Below are the code and all the weights of a small trained network. Each question names an input and a class and asks about switching units off, where a switched-off unit gives its printed mean instead of its output.

import numpy as np


def w(rows, s, z=0):
    codes = np.array(rows[::2]) - 128.0
    scale = np.full(codes.shape[1], s)
    scale[-1] = z or s
    return codes * scale


def f(y):
    return np.maximum(y, 0)


def log_softmax(a):
    a = a - a.max(-1, keepdims=True)
    return a - np.log(np.exp(a).sum(-1, keepdims=True))


def net(x, mask):
    res = np.array(x, float).reshape(1, 6) / 4 @ E
    y = f(res @ A[0][:, :-1].T + A[0][:, -1])
    res = res + np.where(mask, y, B[0][:, -1]) @ B[0][:, :-1]
    return log_softmax(res[-1] @ U[:, :-1].T + U[:, -1])


A, B = {}, {}
E = w([
[15,195,29,122,132,144,205,139,133,78,112],'x0',
[164,183,42,2,66,97,103,197,105,166,203],'x1',
[133,191,187,106,70,114,159,192,95,104,182],'x2',
[75,167,169,156,152,61,129,80,114,139,171],'x3',
[163,157,78,95,195,84,236,52,108,15,146],'x4',
[160,93,99,115,151,153,133,62,154,150,134],'x5',
],0.0077)
A[0] = w([
[133,147,93,108,144,149,187,111,134,92,130,89],'neuron 1',
[102,117,197,183,157,114,145,111,140,144,124,133],'neuron 2',
[70,128,66,111,95,178,106,132,185,172,118,184],'neuron 3',
[113,146,138,119,109,132,204,138,135,94,128,153],'neuron 4',
[176,100,149,113,116,106,54,122,142,194,163,141],'neuron 5',
[84,119,224,198,149,107,116,93,137,127,136,142],'neuron 6',
[190,77,167,112,108,134,56,105,120,189,176,142],'neuron 7',
[133,132,80,108,143,139,140,145,143,132,95,93],'neuron 8',
[117,32,142,190,178,178,96,79,174,168,45,161],'neuron 9',
[72,163,41,117,113,90,110,133,152,138,130,140],'neuron 10',
[127,152,147,114,71,110,143,185,115,131,145,65],'neuron 11',
[181,149,67,64,111,148,157,160,116,93,130,69],'neuron 12',
[79,144,123,166,202,85,179,19,142,96,117,132],'neuron 13',
[80,177,75,151,159,135,208,102,109,67,117,131],'neuron 14',
[87,147,121,135,46,153,62,250,104,178,106,134],'neuron 15',
[119,195,101,97,128,115,162,149,98,108,170,95],'neuron 16',
[89,164,79,140,200,97,166,70,111,110,129,152],'neuron 17',
[73,149,46,125,136,154,138,114,167,184,121,149],'neuron 18',
[131,160,118,118,121,126,89,120,172,123,123,2],'neuron 19',
[91,141,126,123,45,142,86,254,134,171,109,156],'neuron 20',
[99,143,190,184,120,130,114,113,132,131,132,134],'neuron 21',
[135,49,150,192,164,185,84,89,194,146,37,153],'neuron 22',
[95,135,203,184,140,135,120,119,125,127,118,138],'neuron 23',
[152,89,142,130,94,118,49,148,123,217,99,106],'neuron 24',
[126,95,175,177,155,139,128,116,132,125,82,103],'neuron 25',
[152,68,111,126,182,173,141,101,150,123,72,132],'neuron 26',
],0.0096,0.0079)
B[0] = w([
[108,125,212,88,115,140,151,127,78,127,177,159],'neuron 1',
[76,157,140,125,95,147,75,183,126,156,122,189],'neuron 2',
[106,96,137,91,48,219,158,197,164,204,84,196],'neuron 3',
[134,110,172,139,77,183,163,125,111,143,145,165],'neuron 4',
[153,179,125,44,134,54,111,125,123,184,203,210],'neuron 5',
[77,156,157,127,81,149,56,207,100,199,102,212],'neuron 6',
[172,171,86,21,156,61,116,110,133,156,162,222],'neuron 7',
[96,123,205,108,112,150,95,162,86,152,146,143],'neuron 8',
[175,39,134,186,138,161,194,61,88,29,102,249],'neuron 9',
[33,142,99,37,177,180,77,153,179,129,132,182],'neuron 10',
[83,134,159,140,169,136,112,149,97,162,82,158],'neuron 11',
[178,110,207,108,53,169,73,182,72,153,149,174],'neuron 12',
[64,214,107,93,188,45,247,83,190,176,164,214],'neuron 13',
[89,146,77,24,193,82,112,111,161,118,238,196],'neuron 14',
[63,137,219,124,45,138,219,176,122,193,174,233],'neuron 15',
[136,64,180,166,127,166,114,94,103,74,139,176],'neuron 16',
[80,116,168,69,177,104,174,82,155,82,232,196],'neuron 17',
[65,166,44,51,121,203,105,154,254,151,94,179],'neuron 18',
[164,89,137,94,196,113,121,94,40,156,107,128],'neuron 19',
[28,159,208,135,85,143,196,199,128,213,160,233],'neuron 20',
[80,136,175,143,92,156,79,172,117,143,136,179],'neuron 21',
[147,69,106,182,168,145,159,39,112,20,111,246],'neuron 22',
[84,124,168,140,80,177,68,198,112,167,115,189],'neuron 23',
[171,115,156,66,99,107,180,79,143,100,212,217],'neuron 24',
[87,116,132,157,156,156,72,142,92,98,99,181],'neuron 25',
[85,143,78,146,155,132,176,96,184,106,81,181],'neuron 26',
],0.0081,0.014)
U = w([
[91,129,174,225,78,162,134,172,109,151,82,122],'0',
[199,94,144,117,55,143,170,110,136,125,145,136],'1',
[98,207,128,78,107,122,93,197,167,193,148,147],'2',
[133,136,112,116,196,75,197,57,151,76,162,134],'3',
[173,245,30,250,192,46,103,228,187,136,17,5],'4',
[140,89,55,183,187,173,131,86,167,62,21,132],'5',
[141,80,142,141,133,156,29,122,106,50,135,90],'6',
[220,192,111,107,167,59,47,118,110,161,130,119],'7',
],0.011)

Each question gives the input, the list of numbers given to net, and the class t.
The units are the neurons (one row each of A and B). Each row of codes is followed by its name. A weight is (code - 128) times the scale printed after its matrix; where a second scale follows, it is the last column's (A, B and U).
mask holds one flag per neuron, in row order. A switched-off neuron (its flag False) gives its mean, the last column of its row in B, instead of its output. The means were averaged over made-up inputs and are rounded, as every weight is.
A unit's drop is (log p(t) with every unit on - log p(t) with that unit switched off) / (log p(t) with every unit on - log p(t) with every unit switched off).
The circuit of an input: a set's keep is (log p(t) with only the set's units on - log p(t) with every unit switched off) / (log p(t) with every unit on - log p(t) with every unit switched off). Starting from the 12 units with the biggest drops (on a tie, the unit counted first), units are removed one at a time, each time the one whose removal leaves the highest keep (on an exact tie, the one counted first), for as long as the keep stays at least 0.8.
circuit, biggest first: the units of the circuit, biggest drop first
most important unit: the unit with the biggest drop
k most important neurons: the k neurons with the biggest drops, biggest first
drop when u is switched off: that unit's drop, to one decimal
input [4,0,-4,-4,-4,1], class 0: most important unit	neuron 3
input [-1,-4,6,2,-6,1], class 0: circuit, biggest first	neuron 14; neuron 13
input [-2,-3,-6,-7,-3,-7], class 5: circuit, biggest first	neuron 22; neuron 9
input [5,1,8,8,-5,-7], class 0: circuit, biggest first	neuron 7; neuron 16
input [-1,2,-8,-3,-7,-5], class 1: circuit, biggest first	neuron 9; neuron 24
input [5,8,6,8,6,1], class 3: 2 most important neurons	neuron 16; neuron 17
input [0,-4,-5,-7,-3,-7], class 0: 2 most important neurons	neuron 15; neuron 20
input [-7,-6,2,4,-4,-4], class 0: 2 most important neurons	neuron 6; neuron 9
input [-4,2,6,7,1,6], class 7: 2 most important neurons	neuron 20; neuron 15
input [-8,0,-7,-5,0,8], class 3: 3 most important neurons	neuron 5; neuron 7; neuron 24
input [1,0,6,-6,1,1], class 0: 2 most important neurons	neuron 7; neuron 5
input [-5,-8,-4,-2,-7,5], class 5: 3 most important neurons	neuron 22; neuron 9; neuron 26
input [5,0,8,-3,3,8], class 3: drop when neuron 15 is switched off	0.7
input [0,1,8,-8,5,-4], class 1: most important unit	neuron 6
input [3,2,-5,1,4,-2], class 3: drop when neuron 17 is switched off	0.2
input [-5,8,3,-8,8,-5], class 1: 2 most important neurons	neuron 16; neuron 6
input [-8,-7,5,4,1,4], class 0: drop when neuron 21 is switched off	0.2
